[ 97 144 114 114 150 123 152 101] = j670
[118 136 121 117 135 132 129 112] = j605
[105 137 153 108 189 147  52 118] = j865
[ 98 149 116 114 152 122 156  98] = j398
[103 138 156 107 187 143  50 119] = j416
[103 138 157 108 187 143  50 119] = j541
size: [118 136 121]	3
size: [118 136 121 117 135 132 129 112]	8
size: [ 97 144 114 114 150 123 152]	7

[138 140 134 128]  j844
[128 130 145 128]  j210
[132 143 128 149]  j445
[128 155 130 134]  j394
[138 140 155 128]  j998
[155 138 134 209]  j780
size: [128]	1
size: [155 138 134]	3
size: [128 155]	2
size: [138]	1
size: [155 138]	2

[162 159 112 128 167 111 132 161 110 126 134 115 125 111 145 133 141 144
 141 111 122 121 102 124 113 130 131 149 112 153 124 153 158 129 135  97
 133 151 124  74 123 135 107 153 174 157 129 121 111 108]  j510
[141 121 100 142 137 121 193 208  90 138  91 131 152 101 166 144 138 151
 138 118  94 119 101 129 140 153  99 141 106 146 126 149 151 126 132  96
 146 153 114  78 124 146  96 155 172 151 122 116 112 116]  j137
[ 98  93 113 148  96 146 175 157 101 147  88 146 154 115 140 140 114 127
 130 142  97 125 129 136 167 146  97 109 121 159 119 144 158 135 131 101
 114 145 144  74 121 119 130 149 167 162 137 135 110 102]  j556
[ 84 100 145 141  90 147 105 102 138 146 128 122 122 143 114 131  96 109
 147 161 134 130 155 129 138 118 129  91 148 129 115 106 117 132 116 135
 100 128 165 130 120 105 165 128 122 138 128 162 124 121]  j359
[161 131 104 128 148 119 194 188 101 124  99 143 151 105 158 134 160 153
 117 108 101 123 103 130 136 153 105 162 107 143 137 169 158 127 147 103
 154 142 105  88 132 152  95 143 163 137 130 106 119 114]  j944
[162 159 112 128 167 111 132 161 110 126 134 115 125 111 145 133 141 144
 141 111 122 121 102 124 113 130 131 149 112 121 131 122 119 121 124 120
 154 134 106 135 130 149  98 132 131 126 116 114 130 147]  j981
size: [141 121 100 142 137 121 193 208  90 138  91 131 152 101 166 144 138 151
 138 118  94 119 101 129 140 153  99 141 106 146 126 149 151 126 132  96
 146 153 114  78 124 146  96 155 172 151 122 116 112 116]	50
size: [162 159 112 128 167 111 132 161 110 126 134 115 125 111 145 133 141 144
 141 111 122]	21
size: [161 131 104 128 148 119 194 188 101 124  99 143 151 105 158 134 160 153
 117 108 101 123 103 130 136 153 105 162 107 143 137 169 158 127 147 103
 154 142 105  88 132 152  95 143 163 137 130 106 119 114]	50
size: [141 121 100 142 137 121 193 208  90 138  91 131 152 101 166 144 138 151
 138]	19

[146  88 105 130 140 143 145  81 117 154 186 155 101  90 131 109 118 112
 107 143 137]  j600
[124 122 121 107 148 138 112  84 122 170 128 173 123 115 113 145 148 117
 136 156  97]  j882
[151 114 134 149  98 117 153 148 110  62 165  78 118 130 150  73  87 130
 104 112 178]  j572
[134 149 125 149 157 131 100 131 138 170 112 149 156 138 106 160 178 116
 145 100 134]  j474
[155 101 112 122 109 114 168 138 124  93 172 118 106 113 146 104  88 118
 109 138 129]  j226
[ 97 166 151  97 112 105 110 130 142 133  64 117 140 147 120 153 132 132
 146 135 105]  j725
[116  77 130  91 139 147 136  86 127 158 155 158  90  95 129 112  94 130
 112 175 102]  j542
[112 174 159 129 118  97  87 165 139 117  57  94 180 160 116 166 142 136
 157 111 124]  j385
[136 122 126 137 126 136 129 107 111 124 133 130 137 128 123 116 140 130
 121 135 135]  j619
size: [134 149 125 149 157 131 100 131 138 170 112 149 156]	13
size: [151 114 134 149  98 117 153 148 110]	9
size: [124 122 121 107 148 138 112  84]	8

[127 148 149 170] -> j898
[127 140 106 160] -> j951
[115 139 119 128] -> j972
[118 121 120  63] -> j13
[122 117 143 119] -> j530
[114 121 128 112] -> j799
size: [122 117 143]	3
size: [114 121 128]	3
size: [115 139 119]	3
size: [114 121 128 112]	4
size: [127]	1
size: [127 148 149 170]	4

[133 138 123 145 117 147 113] -> j660
[ 65 108 119 127  93 173 139] -> j155
[ 83 120 117 117  77 181 151] -> j365
[ 71 102 121 128  74 169 135] -> j950
size: [ 83 120 117 117  77 181 151]	7
size: [ 65 108 119 127  93 173]	6
size: [ 71 102 121 128]	4
size: [71]	1
size: [133 138 123 145 117]	5

[116  86 150 199 147 138 120  85 158 120 118 139 127 156 119 138 139 140
 152 128  93 149  93  79 122 125 109  93 135 167 167  55 134 120 205 105
 171 124  93  96 129 149 122 116 119 169 160 133 129 159 101] : j807
[116 105 150 199 147 138 120  85 158 120 118 139 127 156 139 138 139 140
 152 128  93 149  93  79 122 125 109  93 135 167 167  55 134 120 205 105
 171 124  93  96 129 149 122 116 119 169 160 133 129 159 153] : j988
[116 130 132 120  89 129 157 169 128 118 150 127 128 122 115 116 138 140
 109 123 100 141 126 164 123 117 141 141 147  93 133 127 128 138 131 140
 132 110 120 136 146 114  85 120 140 107 129 138 145 104 131] : j458
size: [116 105 150 199 147 138 120  85 158 120 118 139 127 156 139 138 139 140
 152 128  93 149  93  79 122 125 109  93 135 167 167]	31
size: [116  86 150 199 147 138 120  85 158 120 118 139 127 156 119 138 139 140
 152 128  93 149  93  79 122 125 109  93 135 167 167  55 134 120 205 105
 171 124  93  96 129 149 122 116]	44

[151 123 174 131 113 120 136 148 143 164  98 138] : j481
[121 130 117 130 142 126 153 129 131 108 119 140] : j44
[118 126  95 132 112 128 154 135 141 166 130 134] : j444
[118 126  95 132 112 128 154 135 119 125 110 132] : j399
[126 141 189 124 115 135 114 108 126 129 139 130] : j914
[137 135 101 132 134 117 128 131 121 136  82 130] : j105
[104 128 122 132 115 136 126 141 141 111  98 129] : j731
[137 145 129 133 102 118 155 117 139 116 145 122] : j243
size: [118 126  95 132]	4
size: [104 128 122 132 115 136 126 141 141 111  98 129]	12
size: [121 130 117]	3
size: [151 123 174 131 113 120 136 148 143 164  98 138]	12

[ 90 117  94  99 128  99 104  94 108] -> j810
[150 163 131 156 167 100 163 157 115] -> j967
[129 176 167  91 140 141 115 188 106] -> j999
[ 91 131 116 130 102 111 120 190 144] -> j291
size: [ 91 131]	2
size: [129 176 167  91 140 141 115]	7
size: [ 90 117  94]	3
size: [150 163]	2

[123  90  78 113 118 113  67 155 116 127 128  94 112 109 155 123 121] -> j603
[151 141 169 115 131 109 139  88 135 138 119 107 124  91 101 111 130] -> j855
[147 137 164 116 134 109 145  89 135 136 120 108 125  90 102 110 130] -> j568
[121  91  76 106 119 107  70 154 118 130 125  98 111 107 154 124 120] -> j183
[122  88  76 111 117 110  70 158 118 133 127  94 117 110 153 121 126] -> j796
[116 157 151 136 131 138 137  96 167 138 114  98 127  83 116 119 138] -> j180
size: [122  88  76]	3
size: [116 157 151 136 131 138 137  96 167 138]	10
size: [116 157 151 136 131]	5
size: [151 141 169 115 131 109 139  88 135]	9
size: [151 141]	2
size: [147 137 164]	3
size: [121  91  76 106 119 107  70 154 118]	9

[146 111 122 127 111 139 138 109 130 146 111 116 137 113 126] = j621
[120 122 116 125 119 135 128 125 128 142 119 118 135 127 134] = j738
[114 136 141 126 113 139 132 133 129 118 125 133 127 121 153] = j336
[130 121 120 142 122 134 131 118 139 149 123 147 135 122 157] = j683
[119 131 122 138  94 150 142 132 153 131 112 130 128 109 165] = j590
[146 111 122 127 111 139 138 109 130 146 111 116 137 113 155] = j401
[158 103 111 131 130 136 136 101 131 165 124 144 129 120 141] = j30
[137 133 154 133 195  75  75  99  85 116 143 126 150 155  90] = j699
size: [158 103 111 131 130 136 136 101 131 165 124 144 129]	13
size: [137 133 154 133 195  75  75]	7
size: [146 111 122 127 111 139 138 109 130 146 111 116 137 113 126]	15
size: [120 122 116 125 119 135 128 125 128 142]	10

[122 101 129  86 148 154  99 184 142  83 169 141  98 147  88 108 135 171
 170] -> j508
[ 64 143 109 162  97  86  73  79 160 112 120 125 141 115 132 148 142  80
 114] -> j651
[165  93 178 141 125 129 129 170 138 122 133 172 128 138  97 133  52 132
 177] -> j307
[134 137 119 138 126 130 146 156 103 158 201  89 117 129 152 162 180 146
 122] -> j592
[165  93 178 141 125 129 129 170 138 122 133 172 128 138  97  89  52 132
 177] -> j579
[119 146 137 109 128 106 108 118 132 116 115 109 123 111 128 111 148 113
 107] -> j75
size: [134 137 119 138 126 130 146 156]	8
size: [134 137 119 138 126 130 146 156 103 158 201  89 117 129 152 162 180 146
 122]	19
size: [122 101 129  86 148 154  99 184 142  83 169 141  98 147]	14
size: [122 101 129  86 148 154  99 184 142  83 169 141  98 147  88 108]	16
size: [165  93 178 141 125 129 129 170 138 122 133 172 128 138  97]	15

[105 144 115 106 105] : j518
[136 150 117 115  99] : j192
[191 133 207 165 179] : j293
[ 62 138  84  71  94] : j766
[126 100 127 136 117] : j440
[191 129 195 183 165] : j931
[119 160 111 114  99] : j884
size: [105 144 115 106 105]	5
size: [126 100 127]	3
size: [119 160 111 114]	4
size: [191 129 195 183]	4

[123 114 119 169 120 114 118 111 151 167 195 117 131 124 101 130] = j857
[146 108 124 146 105 116 135 132 116 197 205 125 124 124 101 139] = j813
[151 161 153 112 114 109 186 134 133 168 205 134 132 105  99 128] = j369
[113 133 160 130 104 120 156  99 137 131 160  51 114  90 158 133] = j327
[ 92 165 120  99 113 110 138 148 138 121 131 110  95 120 103 122] = j624
size: [113 133 160 130 104 120 156  99 137 131 160  51 114  90 158 133]	16
size: [ 92 165 120  99 113 110]	6

[113 121 152 167 157 103 184 150 108 166] -> j258
[113 121 152 167 162 103 184 150 108 166] -> j320
[113 121 152 167 157 103 184 120 108 166] -> j203
size: [113 121 152 167 157 103]	6
size: [113 121 152 167]	4

[107 116 146 101  91 135 145]  j246
[135 141 129 204 138  93 157]  j363
[ 78 133  95 157 147 102  89]  j251
size: [ 78 133  95 157]	4
size: [ 78 133  95 157 147]	5
size: [78]	1

[133 131 131 106 134 136  80  98 105  89 161 137 186 129  65 125 136] -> j287
[156 150 126 116 158 196 168 171 150 129 157 182 147 126 137 103 143] -> j485
[146  70 111  78  76 121 125  84 121 176  97 101 134  86  80 109 130] -> j968
[ 96 139  91 183 140 100 150 112  93  98 143 134 162 101 172  98  74] -> j414
[138 135  74 126 122  98 176 171  84 123 165 165 145 125 122 128 124] -> j383
[144  93 167 127 123  97  99 120 133 123 135 158 156 119 117 127 111] -> j979
[144  95 176 109 106 117 163 160 173 150 138 153 135 149 138  94 172] -> j308
[ 98 103 118 147  91  94 163 128 135  89 141 179 148 127 138  87 136] -> j694
[ 91 101 128 135 134 112  92 167 158 134 110 120 114 151 138 106 105] -> j687
size: [ 91 101 128 135 134 112  92 167 158 134 110 120 114 151]	14
size: [ 91 101 128 135 134 112  92 167 158 134 110 120 114 151 138 106 105]	17
size: [98]	1
size: [156 150 126 116 158 196 168 171 150 129 157 182 147 126 137 103 143]	17
size: [138 135  74 126 122  98 176 171  84]	9

